Each row has a class, written after it.
[ 303   96   95  111  -34  206  -44 -392  219  -86   43  -10   74  222
   45 -221  181  211  237  -71  130  379   50  -57  107  -90  103  149
  135  102 -166  143 -123 -209  -35  486  194  -26   86  -66  249 -276] | G
[ 230   54  -71    7  192   -5   87  -90  153 -158  128 -276  195   58
   64  104   45  -32  240  288 -507  201   78  123  141  -66   -2 -192
   78 -109  100 -182 -184 -245  -93  293 -376 -118 -274  321  -98  260] | X
[  68  -38  106 -146  -99   86  -93  101  121   29  212 -201 -114  -16
   75  179   79  136  192   21 -255   73   27   88  136   31  212  -86
   69  186 -158  -37  -35 -218   69  133  -45   49 -153  339 -146  255] | M
[-184 -259  138 -310  135   55 -149  238 -138  267  189  -46 -127   50
   25 -226  228 -219  365  455 -338 -106 -210  203   50  238  419   85
   27  122  -59  402   95  569 -301  149 -143  240  -84  873  200 -176] | S
[  12  -64    3   74   70 -113 -166  -26   14 -214 -112    5  144   65
  140 -297 -180 -194  282  209 -380  100  -64  166   55   -4  -80  -87
  112  -45   61   86   -7  129  268  156 -117  -37   38  168  263 -192] | M
[-466 -172   45  221  447 -181  -18  271  -42   41 -267 -203  489  -18
   80 -442 -284 -272  162  242  168  -31   46   95   69  243  -32 -178
 -314   34  195   16   21  106  375 -461  156 -193   84    9  -54 -347] | S
[ 208  -71  104  -34  428  127 -261  -90  -75   46  214  -81  213 -114
   57   32  212   92  228   63    3  148  -59   80  227  -53  163  -12
   73  104   26 -287  137 -226  331  139  -21 -111  -60  453  -80  -82] | G
[ 375 -120   48 -299  -91   88 -227 -209 -103   24  314 -138  -24 -136
  -35 -127  196  -85  215   98 -465  101 -376  -32  131 -267 -217   21
  155   11   48   78  -36 -118   49  369   46  -82 -203  331 -435  -40] | S
[-164  122   13   84   -1 -124 -156   87  -76 -166  -38   25  183   -7
   31 -193  -32 -222  277  166 -214 -107    0  206  164   10   60   33
  326   -5  -25   62   81  250  174   45   73  -10  127  262  186 -152] | M
[  95  -92   56  234  241 -251 -156  -81  -48  -78   48   64  208  -70
  101   66  -50  -52  334   67 -520  141 -108  249  353  119  181 -391
   68   25  140 -222 -150 -365  227  181  -86   -6  -30  498  370 -203] | C
[ 139 -178  312 -162  317  358  -57 -123  259 -148   68 -394  175 -219
   95  278  433  253   56 -145  449  301  132 -181  265   67  373  -99
  -26   43 -111 -523  113 -144 -314  246   76 -138 -283 -147 -162  -80] | T
[-271   77  109  125  135   -6   19   47   36   23 -311    9  117  -99
    1  -85   44  -73   -8  227   31   52   10  -32   47    5   26  -91
  146   42  -19  147  -12  336  -44  -94  214  -27   -9  115  159 -171] | H
[-172 -239  369 -203  -42  125   15  -49  124  223 -176 -249 -119  -61
   96  -16  352  385  328  -70   10   17  -93 -164  102  -14  460  326
  208  276   16 -194  -49 -202  -88  191  100   17 -391  126  -83 -287] | X
[-281    4 -109 -123 -128  -59 -241  129    9 -162 -191 -112  153  -87
   -6 -132   17   51    0 -161   81  -67 -269  -40   24   78  152   96
  150   47   58  168  235  269 -135  -39  184  -89  -90  255    6 -176] | Y
[-261   73    0   69  116   72  238  -88  284  -87   80   40  287   79
  -18 -260 -141   46   74  241   15  107  252  129    7  184 -133 -233
 -230  -75 -185  -22 -223  130 -445    7  -25  177  -21 -158  122  105] | S
[  -1  -93  -46  -92   22   88 -111  275   44   22  440 -107 -102 -193
  123  -19    0   17  442  123 -491  -25  166  337  168  237  299 -349
   26  -17 -447 -484 -337 -115 -114  217 -200  355   24  233  404   99] | Y
[ -88  -99  137 -199  -79 -174  -20  113   24 -335 -116   38  275  344
   89 -514   52 -279  254   83 -208  191 -228  177 -354  -74   60 -134
  -20  -45   50  300    1  157 -211   89   85  -35  -95 -159  359   17] | T
[ 117 -182  170 -154  101  140 -191  -62   32   62  117 -147  -67  -50
   89  102  166   60  268  -42  -61  245 -118   81   97   38  140  -58
    4  128    2 -130  -16 -223  -47  163 -134  -96 -353  322  -79   22] | Y
[ -73  355 -325   50  291 -170  -28  -76   29 -255 -280  -46  514  341
  -58 -596 -293 -244   22  135 -140   53   63  199 -134 -135  -14   19
   45   86  158  407  121  515 -105   17 -163    3  446  -80   54 -231] | T
[ 213 -271  132 -161  -70  227 -139 -198   90  -36  202 -103  -76 -187
   35 -146  164  -75    3  -92  -14  158  -61 -106  171 -125 -120   40
  116  138  -20    0  119 -135  242  129  169 -108 -186  297 -219  -90] | M
[-126   68   51  -19  187  -68 -190   63   59  -14  -68  -43   50  -14
   31 -347  -91 -372  243  142  -34  -39  -54  198  -88  -26   70 -146
   76   10  -38  186 -135  466 -136   26   -3  -39  -86  365  127 -205] | G
[-240   64  -27  160  511   24  148  245  122 -380 -284 -178  290   97
  147  -58 -242  -88   24 -125  225  182  331   28  129  234  -70 -245
 -140 -212  122   44   67  111   -8 -145   25  -54  120  -52  139  -91] | M
[-110   69  158 -194  -86 -280 -137  144  -19 -437 -133  -93  140  294
   -7 -210   35 -344  111  -15 -215  222 -578   71 -160   23  324 -370
 -295   58   33  550  174  330 -389  -46  191   69  -22  153  375 -134] | K
[ -46   30  119 -131   40  -79 -256  -10   -9 -142   26  -95   43  206
   92  -28   47   28   77 -161   47  165  -92  108  -12  -33  254  -85
    7  163   42  -14  279 -102  -67  209  141   76  -27   46  225    1] | G
[  41 -139  221 -151  209  -73 -126  111   13   68   57 -136   58   -8
  192  104  271  236  206  -46 -267  234 -178  103  134   95  308    6
   39  162  -55 -182   55 -269  -75  247 -122   57 -247  343  104  -33] | Y
[  89 -222   91  -44 -134  -95 -306  101   91   34  -23  -58  -65  130
   56  170  -26  186 -271 -206  407   49 -121  126  122  267  145 -298
 -159   50  223    8  275 -299  232  -47  371 -156 -157  -91 -148  293] | T
[-270 -153  208   56   51   43 -364  493 -154  589  276 -165  246  -52
    6   39  107 -461  -60  364  883  -39  202  306 -193  163  228 -476
  -40  230 -156    4   26  -80 -204   11   73 -538 -162  238  -24  378] | K
[-430 -124 -146 -104  -13 -281 -116  307    7 -237 -349  -67  221  159
  181 -169 -224  -81  104 -101 -150 -147 -238  151  126   57  327 -367
 -127  -25 -120  138  243  128 -185  138  188  102  205    5  -11   88] | X
[ 173 -135  150  136  304   25 -152  106   80   23  180 -134  201 -122
   80   44  112   -3  379    5 -129  121   23  128  290  105  196  -74
  168   14  -12 -199  -15 -212  267  175  -60 -149  -14  401  207 -222] | C
[ 301   29  218    9  363   60 -272  -23  -98 -208  163 -155   58  -80
  167  278  283  107  493 -153  272  119 -202  234  312  201  508 -222
   54  117  -56 -588  -98 -271  355  -12   68 -132  -54  860   69  111] | K
[-258   90  -61  -72 -125 -120  -21   26  -16 -237    2  102  261  112
   -8 -474  -55 -291   53  109 -403 -114  -76  200  -76  -58   69 -105
   88   38  -44  195  -66  227 -260  103  -23   37  -54  165  290  -77] | K
[ -31 -254  -45  219  209 -108 -112   66   40  -17   46 -127  221  -95
   96  119   81  154  349 -122 -128  305  -23  162  174  191  332 -180
   15   92   99 -406  -90 -471  -29  251 -135 -267 -136  107  248  -93] | X
[-126 -111  200  -50 -118 -139  -29   21   50 -148 -138   37  166   30
   33 -459   -8 -251  141  127  -90   14  -53  114  -95  -66 -125  -15
  152   17  -35  224   30  335  -21   57  107  -83 -160   49   98 -153] | X
[  86  -22  266  -25  196   74 -108   -8   56  -96  176 -114   23 -238
  106  184  326   74  335  -48 -263   16   89   74  290  166  133   52
  309   45 -100 -590   40 -172  149  230   41  -66 -226  238   68 -228] | G
[ 247 -268  184 -115 -139  127 -240 -187  126   30   15  -78  -66 -185
   45  117  232  206   -1 -106   70  254   26 -117  153 -115   58   31
  203  184    2 -216  122 -123   66  216  157  -92 -141  -23 -206 -103] | S
[-208   70   23   61  155 -205  -58   94  105 -212 -273  -47  245  167
  141 -432  -99 -192  229  208 -132   63  -31  215  -42   70   34  -19
   71  -57   44  134  -50  309    1  100 -154   30  -41   46  243 -196] | G
[-242 -452  538 -186   26   -2 -484  417 -147   88  412  108  101 -156
  293  376  434  142  389 -418  189  114 -113  272  464  621  366 -241
  -29  128 -320 -431  337 -767   44  331  545 -172 -297   90  -90   70] | G
[-317   96  190 -102 -352 -254   78  246  168 -139 -221    4 -155  115
  -20 -160  -64 -208  124   91 -304  -89 -238  170 -149  117  279 -236
  -63  196 -149  207 -191  273 -147  -48 -136  213 -254  151  227  126] | Y
[  69 -177  140  -18  285    0  -94   17   65  -64   43 -103   97  -34
  153  -20  188  156  304 -159   32  271  -23   79  202  107  247 -125
   19   78 -109 -221   73 -330  288   25  188   17  -86  155   62  -67] | G
[ 294  145 -207  232  605 -170   17   53   34 -240   42 -196  236  127
  175  -13 -286 -330   38  361 -680  205   57  -47 -260  -42 -254 -229
 -273 -356  152  173  -71   20  306   30 -218 -259   -5  119  328  -76] | T
[  38 -453  278 -282  -45  134 -189   71 -114  269  404 -192  150  -81
   98  -97  447   29  277   13 -287   54 -226  -21  287  106  465 -126
  184  193  -91  -46  -28 -298  -75  477  368 -149 -221  560  -11 -286] | T
[-178  125  -38  177  123 -233   72  149   93    8  -77  -91  121   66
  -40 -177 -250 -183   34  352 -344 -186   70  293  -15  -59 -133 -330
    5   62   64  -67  -43  476 -101 -163  -69   21  181  355  151 -147] | M
[ -58  254   77  105  413  -74  141  -17  -94 -422 -336  -97  529  157
  167 -327  -39  -20  141  104   26  -41  -56  129    7 -107  -32  -87
  167  -26  -11   57  192  320  229  -68  153  -83  406 -104  236 -118] | G
[-267  151   59  -68    5 -147   57  172    1 -224 -321  -85  112  311
   77 -363  -67 -163   98   84 -158    2 -212  262  -64   46  139 -235
 -115  128    9  230 -113  300 -238   68  -70  206   69   84  212  -34] | G
[ 214  -82  196  -50  249  -27 -102  -67   20  -69   93 -245  113   66
   97   93  189   61  208  -95  -53  302  -50   47  112  -45  212 -104
   82  117  133 -130   88 -188  100   74   58  -61  -77  171   59 -111] | M
[  14 -331  248  -28 -477 -145 -229    6   28  -56   66  148   55   -5
  -49  410  389 -162   13 -416  -84  168 -259 -289  -28 -289  173 -125
  252   76   34 -125  383 -488 -229  528  399 -437 -235 -198   52 -231] | X
[-281  630  -26  290  180  -54  114  -65   15  229 -491   -8  163  164
  -86  -47 -236  -28  280  899 -172 -401   81  186  243 -182  220  234
  458 -129   64  188 -310  598  124  178 -497   -3  133  -23 -122  106] | H
[  -6  -33   54   -5  190  -32   86  -34   16 -156 -109  -13  346  222
   43 -277  -11 -271  161  334 -131  196 -106   82   52  -38 -150 -151
   58 -139  130  299  135  241    5    7  123  -54  164  -56   62  -44] | Y
[  -7    1   45  -70   29  -96  103  -13  181 -223  -92    0  106  126
   23 -202  -87 -246  143  173 -205  203    4   49 -223  -77 -129 -226
  -20  -65  -78  154  -24  307 -184  -35    4  -51  -67   32  107   39] | T
[ 262 -233  272 -311  193  422 -261 -152 -108  132  325 -426   90 -382
   67  340  567  259  275  186  215   41   33 -120   97 -252   15   73
  453  -18  -30 -667  110  -60  169  274   90 -172 -508  482 -356  176] | G
[ -39   -1 -113 -150  173   84   50  -36  -69 -281   57 -106  310   85
   17 -319  -30 -182  -48  -30  -94  -16   27  -35 -221 -187 -232  -82
   23  -78   40  183  202  320 -121  -44  387 -182  155  -62 -103   40] | S
[ 130   77  270  -28  238   64 -236  -59    3 -204  174 -158  112  -42
   79  181  196  144  429 -155   30  243    6   22  166    7  354  123
   90   52   43 -140   11 -360  100  141  -20 -126 -269  200   65  -54] | K
[ -44 -247  291  -21  421 -103 -121  100  130   81  -61 -228  -27 -147
   51  425  248   75  193 -139   -3  254 -102  -48  201  178  438 -255
 -189  151  114 -324  120  -80 -234  258  -89   97 -298  321    7 -209] | X
[ -48  118  -95 -110  251  -57  141  102   34 -323 -274 -240  138   66
  132 -204  -74   83   32 -111 -168  -11  101 -106 -135 -233   25   72
  162  -27  -49    8  181  289  133  -36  172  -17  176  -57  -60  -38] | Y
[ 140 -244  273 -185  -20  -22 -311 -162   79  181  154   -1   95  110
   17 -108  279  -49  298   63  164  293  -80  198  -40  -63   51  -78
  178  248   55  -20  138   93  -15  138   59  -91 -252  381 -224  -74] | H
[-181   79   88  -71   21 -170  -53  127   84 -247 -122   24  193  148
   88 -296  -54 -123  111   43 -223   94 -147  132  -71   -5   17  -36
   22   -1  -20  240   46  277 -150   66   67  165   47   49  257  -76] | T
[ 268 -365   41   59  -42   48 -285 -171   19  -38  176   25   80 -150
  -11  201  318   51  216  -61  105  420 -142   -4  105  114  -10 -129
  100   87  189 -216  198 -444   94  132  231 -413 -186  188  -33  -79] | K
[-155  188   34  -61  175 -246  111  187  199 -417   29 -195  316  -52
   30 -360 -132 -239   69  -92 -250  252   21   92  -27   79 -136 -198
  -41  -80 -225  -12   53  383 -356 -250  115  212   74   23  405 -258] | T
[  68 -148  193 -242   64   78  -55  -63   45  -81   29 -276  -47   -5
   35  131  377  160  209 -130  -64  247  -57  -21 -172  -63  204   22
   81  308   56 -338  182   68 -168   91   89   60 -144   19  -59  -69] | X
[ -37  224  228 -175   33  -36 -138   95   66 -230 -139  -13  227  122
   78 -211   77 -178   70   38  -69  198 -226   57   72   -8  -29   -6
  212  -80 -158  217   79  328 -170   96  149   -2 -110  170  169  -71] | Y
[  47  -95  262 -130  247  -91  -78  -31  -93  -71   47 -253  175   -9
   22  208  359   98  267  -93 -237   94  -87    0  153  -86  457  -18
  171  255  233 -124  229 -212  -35  196  173   98 -115  380   87  -57] | G
[  -4   57   64  -56   87 -156   72 -100  -28 -382 -200 -215  324  110
  126 -298  126 -119  174  203 -393  227 -355  -13 -159 -204   36 -124
  -18  -62    6  228   -8  156 -414  175  171  -39  -14  -22  392 -100] | X
[ 301 -249    8 -297  202 -126  -35 -224   29 -183  -95 -169   -9  154
   47 -249   63  -45  365 -108 -191  347 -359  124 -161 -231  -43 -112
  -19  153  335  276  154  155 -349  199   20  128   78  307 -143   44] | X
[  -5   10  249 -244   92  -73   -2  121  -41 -347 -181 -216  303  295
  100 -163  152  -21  219   34  -79   62 -220 -109 -142   17  329   73
  -44 -123  -71  225  128  231  -35  233  158   30 -123 -119  201   28] | M
[-399   18  139   52  -16 -179  -75  148  143 -182 -309   48  143  238
   85 -309   83  -50   89  -85  300  214 -194  210 -182  131  184 -201
 -113  196  -93  165   99  223 -181  -47  221 -177  -85  -79  158 -163] | T
[ 119 -291  335 -188  107   -4 -158   -8   61   48   89 -197  -48  -64
   75  110  229  114  164 -220   79  426 -325  -43  394   90  192 -153
  -71  -15  126   39   21 -385 -258  140  210   73 -305  212  -10 -169] | C
[ -50  160  180  -22  383   22  -20 -108  -76 -184 -222  -62  112   80
   55 -287   69 -265  217   91  113   15 -138  174   52    8 -134   58
  178   74  210  -36   96  386 -140  203   21   35   72  481  219 -206] | G
[ 162 -233   79   -9  347  104  -68   94   39  -95  282 -249  159 -179
  105  106  156  147  190 -177   49  121   42   70  291  106  144 -271
  -58   31  -93 -451   31 -216  189   81  326  -65   77  364 -120   47] | C
[  72 -159  158   37   46 -142  -38   62  172 -246   65  -55   67 -136
   -1  103  150   28  102 -288   42  302    3  -59  110   65   81  -98
  -25   99  -69 -263  252 -286  120  -74  216 -143  -98   56   67 -118] | C
[-183   75  100 -187   62   62 -225  140  -83 -373   77  -39  316  151
  178 -451  151   14  205 -116  188  177 -217  277    1  130  -21   41
   27   28  -93   78   47  182  -48   20  168   39   47  140   76  -57] | C
[ -83   97  160  -86  147 -185   40  180  -23 -355  -24  -67   88  246
   55 -178  -69 -304  199  -82 -250  159 -223   92   16  135  127 -160
 -116 -153  125  386   47  113 -198   -2  162   88   66 -119  342 -122] | C
[  33   78  185  -71   92 -202   32   33   31 -346 -220  -18  183  222
   59 -351  -46 -210  224   72 -141  147 -162  137  -18  -32   42 -161
   51 -113   90  247  -26  179  -57   68  -30   28  -61   51  265  -80] | H
[-138  -50   94  -36 -106 -117 -101   95  114 -289 -125   61  252  309
  158 -409  -47 -140  280  122  -98  149  -56  199 -142  199   92 -143
  -86 -105 -116   29 -136   96  -58  188  -19 -106  -63 -357  232 -121] | C
[ 254   99 -303  183   96   86 -335 -150 -337 -233  603  147  722 -102
   -4 -108   14  -77  127   -5 -515    7  313  108  117 -226 -135  199
  387   80   49 -178  350 -691  285  708  -83 -284  445 -102  361    9] | Y
[ 189    2  112   38  343  -85 -132   -1   -5 -125   72 -179  116 -137
  112   16  188   88  128  -89  -80  137 -103   56   92   36  145 -111
   95   71  104 -132   89 -145  328   19  101 -100  -73  225   75 -161] | Y
[  11 -202  224   58  213   75 -289   84   17  159  471 -182  165 -265
    0  392  170  -20   -9   21  -69  104  159   39  182   18  136 -380
  -40  102   93 -244  123 -228 -144   40  104 -333 -293  369  -82 -179] | K
[-107  -42   52   82  235 -113   16  122  142 -141 -138    0  206  105
  149 -217 -137 -163  168  122 -101  157    0  131  118  127  -43 -284
  -82  -88   19  104  -24   85    7 -100  119   81  177   86  176 -165] | K
